Here is a tiny trained network, its code and every weight. The questions are about switching its units off for an input and a class, where a switched-off unit gives its printed mean instead of its output.

import numpy as np


def w(rows, s, z=0):
    codes = np.array(rows[::2]) - 128.0
    scale = np.full(codes.shape[1], s)
    scale[-1] = z or s
    return codes * scale


def f(y):
    return np.maximum(y, 0)


def log_softmax(a):
    a = a - a.max(-1, keepdims=True)
    return a - np.log(np.exp(a).sum(-1, keepdims=True))


def net(x, mask):
    res = np.array(x, float).reshape(1, 8) / 4 @ E
    y = f(res @ A[0][:, :-1].T + A[0][:, -1])
    res = res + np.where(mask, y, B[0][:, -1]) @ B[0][:, :-1]
    return log_softmax(res[-1] @ U[:, :-1].T + U[:, -1])


A, B = {}, {}
E = w([
[196,92,56,91,140,96,190,117,116,225],'x0',
[142,47,90,103,113,245,184,176,125,69],'x1',
[164,215,170,202,59,178,211,99,69,123],'x2',
[133,140,118,129,112,130,121,134,135,129],'x3',
[61,152,56,179,196,182,88,178,50,187],'x4',
[129,121,139,125,124,130,124,124,119,133],'x5',
[129,136,120,129,119,130,125,130,133,128],'x6',
[100,140,23,113,56,49,103,46,10,48],'x7',
],0.011)
A[0] = w([
[114,193,192,196,101,164,183,62,106,118,83],'n1',
[154,78,138,77,68,34,155,32,104,26,81],'n2',
[93,81,94,86,179,104,5,110,184,85,84],'n3',
[151,215,160,213,123,113,236,88,33,106,83],'n4',
[56,178,30,147,182,159,65,131,26,130,116],'n5',
[78,103,59,160,75,118,65,81,53,128,14],'n6',
[118,150,128,135,129,64,85,100,124,172,10],'n7',
[48,159,181,130,117,121,75,127,149,43,94],'n8',
[125,168,119,133,110,155,102,97,76,147,3],'n9',
[136,112,91,41,165,96,48,205,169,109,122],'n10',
[144,33,60,99,78,232,140,158,94,30,29],'n11',
[167,121,191,73,86,64,178,106,234,73,62],'n12',
[55,172,147,146,116,135,44,133,146,41,109],'n13',
[90,230,163,147,125,1,71,66,120,174,70],'n14',
[130,78,108,130,112,110,156,84,76,210,76],'n15',
[111,64,124,45,157,55,77,77,185,73,109],'n16',
[64,137,31,153,124,43,118,103,23,69,87],'n17',
[177,138,53,68,131,87,202,117,142,185,81],'n18',
[62,82,116,58,181,74,41,156,90,125,136],'n19',
[179,172,176,193,170,111,80,150,177,169,94],'n20',
[72,136,153,180,159,150,104,127,124,21,119],'n21',
[103,134,155,115,120,170,140,187,151,76,138],'n22',
[187,121,43,105,148,85,163,105,116,192,36],'n23',
[83,133,156,180,147,125,84,109,111,54,93],'n24',
[67,127,100,185,189,186,95,171,94,214,106],'n25',
],0.0096,0.0042)
B[0] = w([
[82,177,73,159,33,172,156,172,147,120,195],'n1',
[123,179,193,110,187,125,58,130,218,130,234],'n2',
[86,204,92,153,89,172,163,213,92,141,230],'n3',
[125,193,18,163,56,163,165,219,136,113,212],'n4',
[230,187,175,89,160,73,42,106,135,28,235],'n5',
[98,132,216,181,179,152,164,160,188,168,208],'n6',
[91,121,68,118,173,179,170,85,86,115,174],'n7',
[161,76,169,130,82,33,90,143,53,200,196],'n8',
[114,170,121,64,131,150,118,133,171,115,153],'n9',
[119,176,73,154,101,197,156,158,135,165,219],'n10',
[27,91,34,84,205,130,195,11,105,110,219],'n11',
[171,177,168,144,143,91,60,72,160,24,211],'n12',
[159,40,158,164,100,44,124,125,72,205,204],'n13',
[44,57,81,72,201,176,191,29,51,72,237],'n14',
[192,101,148,191,88,67,95,138,78,189,171],'n15',
[182,178,62,181,88,206,125,124,125,115,224],'n16',
[57,119,178,121,182,141,158,157,237,175,253],'n17',
[159,55,161,146,88,88,80,164,61,183,194],'n18',
[149,159,69,155,48,209,166,171,131,75,232],'n19',
[66,79,174,105,213,208,162,117,137,141,192],'n20',
[158,69,118,136,72,65,117,140,103,165,190],'n21',
[104,102,168,146,185,92,134,99,87,191,177],'n22',
[195,2,113,130,71,62,56,131,76,219,190],'n23',
[168,46,149,164,107,55,116,139,85,173,180],'n24',
[166,189,197,96,110,136,38,60,157,40,221],'n25',
],0.0086,0.018)
U = w([
[127,177,56,157,39,179,159,205,127,108,79],'0',
[164,45,136,135,85,72,92,143,74,197,102],'1',
[65,66,66,83,188,154,181,37,71,75,87],'2',
[179,188,162,107,121,102,61,100,168,44,118],'3',
[98,94,223,131,190,187,157,196,250,184,254],'4',
],0.013,0.007)

Each question gives the input, the list of numbers given to net, and the class t.
The units are the neurons (one row each of A and B). Each row of codes is followed by its name. A weight is (code - 128) times the scale printed after its matrix; where a second scale follows, it is the last column's (A, B and U).
mask holds one flag per neuron, in row order. A switched-off neuron (its flag False) gives its mean, the last column of its row in B, instead of its output. The means were averaged over made-up inputs and are rounded, as every weight is.
A unit's drop is (log p(t) with every unit on - log p(t) with that unit switched off) / (log p(t) with every unit on - log p(t) with every unit switched off).
The circuit of an input: a set's keep is (log p(t) with only the set's units on - log p(t) with every unit switched off) / (log p(t) with every unit on - log p(t) with every unit switched off). Starting from the 12 units with the biggest drops (on a tie, the unit counted first), units are removed one at a time, each time the one whose removal leaves the highest keep (on an exact tie, the one counted first), for as long as the keep stays at least 0.8.
units of the circuit, in order: the units of the circuit, biggest drop first
most important unit: the unit with the biggest drop
top k neurons: the k neurons with the biggest drops, biggest first
drop when u is switched off: that unit's drop, to one decimal
input [-3,3,-1,-5,6,-1,-1,8], class 4: top 2 neurons -> n17, n6
input [-2,-8,0,-3,-7,5,4,3], class 2: units of the circuit, in order -> n14
input [5,-8,-7,-3,6,-8,-8,-7], class 2: units of the circuit, in order -> n14, n17
input [1,5,-5,3,-8,-2,3,3], class 3: top 3 neurons -> n12, n2, n14
input [2,8,-6,-5,-8,3,6,-8], class 2: units of the circuit, in order -> n11, n17
input [1,-2,5,7,-6,5,3,7], class 4: top 3 neurons -> n2, n17, n5
input [1,3,4,-2,5,-7,-3,-5], class 3: top 4 neurons -> n25, n17, n6, n14
input [4,7,-5,-4,-4,8,-1,8], class 4: top 2 neurons -> n2, n17
input [3,7,-2,-6,-8,8,-7,7], class 3: top 2 neurons -> n2, n14
input [-8,-3,-8,-2,-5,-3,7,-1], class 0: top 2 neurons -> n3, n16
input [-4,-2,-6,-1,-3,0,5,5], class 0: top 3 neurons -> n16, n19, n3
input [7,3,7,-3,1,-6,-2,-6], class 0: top 3 neurons -> n4, n13, n8
input [-2,4,2,3,-3,-7,0,5], class 4: top 3 neurons -> n14, n2, n17
input [-7,-6,-2,6,5,-3,-5,2], class 1: units of the circuit, in order -> n13
input [5,4,2,-6,-6,5,-1,-1], class 3: top 4 neurons -> n12, n13, n14, n8
input [-8,0,-8,-6,4,6,7,1], class 0: top 3 neurons -> n19, n3, n10
input [5,2,5,-2,7,2,1,-6], class 3: top 2 neurons -> n25, n17
input [0,0,0,-1,1,-4,-3,-1], class 3: top 4 neurons -> n17, n14, n11, n6
input [-4,-6,4,-1,-7,-5,5,8], class 4: drop when n5 is switched off -> 0.2
input [-4,8,1,2,2,2,-4,0], class 2: drop when n11 is switched off -> 1.3
input [-1,3,1,-2,-5,3,-4,4], class 3: most important unit -> n2
input [-7,-4,4,3,-5,1,-1,3], class 1: drop when n5 is switched off -> 0.0
input [-1,-8,-2,-4,-2,4,-2,-7], class 2: drop when n14 is switched off -> 0.3
